J: [126  69 103 129]
Y: [113 135 132 128]
L: [112 128 103 147]
both L Y: 	[128]
both J L: 	[103]
both L J: 	[103]

M: [115 127 134 135 134 133 125 130 130 128 116 140 130 121 131  84 123 139
 123 127 120 137 142 135 123 143]
R: [122 139 120 172 125 137 126 117 135 132 132 127 130 114 137 110 120 124
 120 134 134 132 122 137 128 129]
B: [127 139 132  88 133 134 129 119 127 134 136 132 124 104 130 106 134 140
 115 129 137 125 125 136 133 104]
G: [131 138 133 148 125 133 126 130 134 129 104 129 134 154 138 188 128 122
 120 127 115 138 128 127 111 130]
F: [138 130 136 142 145 137 134 120 123 137 132 129 125  63 135 119 138 121
 142 128 115 126 127 130 107 142]
D: [131 138 133 148 125 133 126 130 134 129 104 132 134 154 138 188 128 122
 138 127 115 138 128 127 111 130]
find: [131 138 133 148 125 133 126 130 134 129 104 132 134 154 138 188 128 122
 138 127 115 138 128 127 111 130]	D
find: [115 127 134 135 134 133 125 130 130 128 116 140 130 121 131  84 123 139
 123 127 120 137 142 135 123 143]	M
find: [122 139 120 172 125 137 126 117 135 132 132 127 130 114 137 110 120 124
 120 134 134 132 122 137 128 129]	R

T: [119  92 134 152 121 157 125 134 168 127 143 129 160 147 133 126 129 123
 127 139 143 120 148 154 130 130 138 180 157  86 120 146 129 116 136 110
 136 129 128 123 101 124 122 173 136 117 103 125 121 136  89 122 133 149
 114 138]
A: [126 147 133 127 146 124 146 127 145 130 132 123 151 113 102 126 140 123
 126 145 142 120 130 126 127 162 129 127 118 125 116 132 127 137 128 140
 104 135 113 107 123 103 133 130 137 156 125 125 118 131 136 112 136 132
 127 127]
P: [144 155 162 115 108 140 124 125 130 127  98 122 126 118 131 115 141 115
 125 146 132 126  93 135 146 133 132 103 167 128 126 129 142 138 138 127
 130 160 131 113 142 121 129 120 106 137 138 127 123  97 122 113 132 123
 142  98]
W: [123 166 119 126 143 131 126 115 116 132 172 154  93 131 120 131 139 143
 151  85 121 167 142 106 106 111 122 154 134 143 121  94 139 107  91 107
 120 121 149 126 125 127 115 132 151  85 131 125 143 140 135 146  94 115
 149 143]
U: [118 110 113 121 112 122 125 131 105 154 129 124 142 114 165 154  80 165
 121  99 141  98  89 115 126 103  92 135 106 166 127 128 125 135 121 144
 143  98 147 145 153 130 102 126 115 136 119 104 145 157 134 125 141 144
 142 134]
H: [113 142 141 166 155 111 163 145 133 119 141 119 144 101 115 121 149 135
 123 141 138 133 154 143 122 131 145  99 122 135 122 130 131 133 131 145
 104 117 111 125 118 141 148 131 165 144 131 122 139 134 129 130 141 136
 142 136]
N: [150  98 122 148 133 114 108 146 121 110 109 120 131 140 102 123 141 129
 127 129  90 119 133 122 122 134 131 124 103 136 146 137  93 157 144 127
 141 124  93 130 122 133 163 127 102 133 145 170 132 106 125 139 111 120
 102 139]
find: [119  92 134 152 121 157 125 134 168 127 143 129 160 147 133 126 129 123
 127 139 143 120 148 154 130 130 138 180 157  86 120 146 129 116 136 110
 136 129 128 123 101 124 122 173 136 117 103 125 121 136  89 122 133 149
 114 138]	T
find: [123 166 119 126 143 131 126 115 116 132 172 154  93 131 120 131 139 143
 151  85 121 167 142 106 106 111 122 154 134 143 121  94 139 107  91 107
 120 121 149 126 125 127 115 132 151  85 131 125 143 140 135 146  94 115
 149 143]	W

X: [106 133 150  91 128 122 128 115 125 117 139 136 122 136 113 131 170 161
 131 129 126 120 133 161 145 118 101 131 156 139 122 118 136 133  95  92
 136 103 141 136 120 164 128 127 111 134 107 142 125 115 144  97 137 139
 143 129]
C: [144 154 119 149 131 129 148 120 130 140 115 126 136 152 111 125 148 114
 142 120 139 142 133 135 178 171 105 128 134 142 101 120 133 127 184 136
 145 144 145 136 144 160 132 145 115 113 130 142 155 133 150 119 130 126
 183 144]
Z: [132 128 122 106 131 134 125 118 158 139 125 112 141 150 128 125 120  98
 132 162 131 133 128 144 103 101 130 123 128  76 123 109 135 132 125 113
 134 108 125 121 131 104 126 115 121 148 117 128 127 132  79  88 136 119
 130 121]
Q: [106 133 128  91 128 122 128 115 125 117 139 132 122 136 113 131 170 161
 131 129 126 120 133 161 159 118 101 131 156 139 122 118 136 147  95  92
 136 103 141 136 120 164 128 127 111 134 107 142 125 115 144  97 137 139
 127 129]
find: [106 133 128  91 128 122 128 115 125 117 139 132 122 136 113 131 170 161
 131 129 126 120 133 161 159 118 101 131 156 139 122 118 136 147  95  92
 136 103 141 136 120 164 128 127 111 134 107 142 125 115 144  97 137 139
 127 129]	Q
find: [106 133 150  91 128 122 128 115 125 117 139 136 122 136 113 131 170 161
 131 129 126 120 133 161 145 118 101 131 156 139 122 118 136 133  95  92
 136 103 141 136 120 164 128 127 111 134 107 142 125 115 144  97 137 139
 143 129]	X
find: [144 154 119 149 131 129 148 120 130 140 115 126 136 152 111 125 148 114
 142 120 139 142 133 135 178 171 105 128 134 142 101 120 133 127 184 136
 145 144 145 136 144 160 132 145 115 113 130 142 155 133 150 119 130 126
 183 144]	C

Komu: [144 145 162  93 141 155 152 136  98 172 157  86  84 177 141 106 140 113
 106 120 102 104 126 132 128 110 154]
vose: [135 100 149 100 116 152 106 124 105 148 132 122  91 142 167  88 171 169
  94 183 103 104  97  91 133 146 141]
Vaf: [126 115 124 145 138 119 141 141 155 128 131 149 165 125 123 168 115 128
 127 129 170 175 126 128 119 132 133]
fupe: [154 128 150 136 102 151  85 138 139 173 132 125 143 140 125 145 133 152
 101 133 120 139 115 141 114  99 149]
pada: [103 118  95 125 147 107 135 123 131  98 107 133 131 125  87 145  96 103
 132 102 142 149 146  85 109  93 174]
gadal: [136 129 134 165 106 115 116 130 163 140 130 146 165 123 111 166 104 120
 162 120 143 157 156 111 118 117 145]
mezuz: [104 142 109 124 143 107 177 120 133 102 121 141 138 133 124 133 127  93
 168  99 150 122 145 125 166 144 114]
Rafop: [103 118  95 125 140 107 135 123 131  98 107 133 131 125  87 145  96 103
 132 102 142 149 146  85 109  93 174]
Tudo: [135 100 149 124 116 152 106 124 105 148 132 122  91 142 167  88 171 169
  94 183 103 104  97 164 131 135 110]
find: [154 128 150 136 102 151  85 138 139 173 132 125 143 140 125 145 133 152
 101 133 120 139 115 141 114  99 149]	fupe
find: [103 118  95 125 147 107 135 123 131  98 107 133 131 125  87 145  96 103
 132 102 142 149 146  85 109  93 174]	pada
find: [103 118  95 125 140 107 135 123 131  98 107 133 131 125  87 145  96 103
 132 102 142 149 146  85 109  93 174]	Rafop

Mune: [144 153 140 132 164 107 163]
vaga: [143 104  92 146  80 120  80]
Ropam: [ 86 153 140 147 106 126 123]
raz: [107 101 168 149 127 144 128]
bot: [134 135 128 101 135 123 155]
bibat: [159  94 170 113  92 118  96]
Vekob: [144 163 156 115 171 130 172]
getim: [126 148  87 147  80 133  79]
tar: [145 124 156 114 150 176 171]
Padu: [134 135 128 101 145 173 155]
both bot Ropam: 	[123]
both Ropam bot: 	[123]
both Vekob raz: 	[144]
find: [143 104  92 146  80 120  80]	vaga
find: [ 86 153 140 147 106 126 123]	Ropam

magig: [182 155 179 143 136 150 130 141 136 141 128 142 160 158 163 152 139 148
 142 142]
gavo: [132 122 138 112 146 142 135 123 126 130 134 125 122 128 139 155 131 123
 117 134]
fusa: [109 132 116 118 111 124 116 104 126 113 120 128 120 126 118 108 129 116
 125 118]
zizam: [138 140 130 165 146 129 140 159 141 151 118 141 136 160 131 137 132 169
 153 155]
guz: [101 114 105 127 132 122 130 128 132 118 127 131 109 102 113 116 140 140
 117 123]
both fusa magig: 	[128]
find: [138 140 130 165 146 129 140 159 141 151 118 141 136 160 131 137 132 169
 153 155]	zizam
find: [101 114 105 127 132 122 130 128 132 118 127 131 109 102 113 116 140 140
 117 123]	guz
find: [132 122 138 112 146 142 135 123 126 130 134 125 122 128 139 155 131 123
 117 134]	gavo
both magig fusa: 	[128]

V: [ 72 178  99 170 123  98 140  98 105 150 129 147]
S: [127  98 129  73 130 130  96 129 133 131 124 125]
E: [ 71 141 100 130 123  98 140 117 105 150 129  97]
find: [ 72 178  99 170 123  98 140  98 105 150 129 147]	V
find: [127  98 129  73 130 130  96 129 133 131 124 125]	S
find: [ 71 141 100 130 123  98 140 117 105 150 129  97]	E

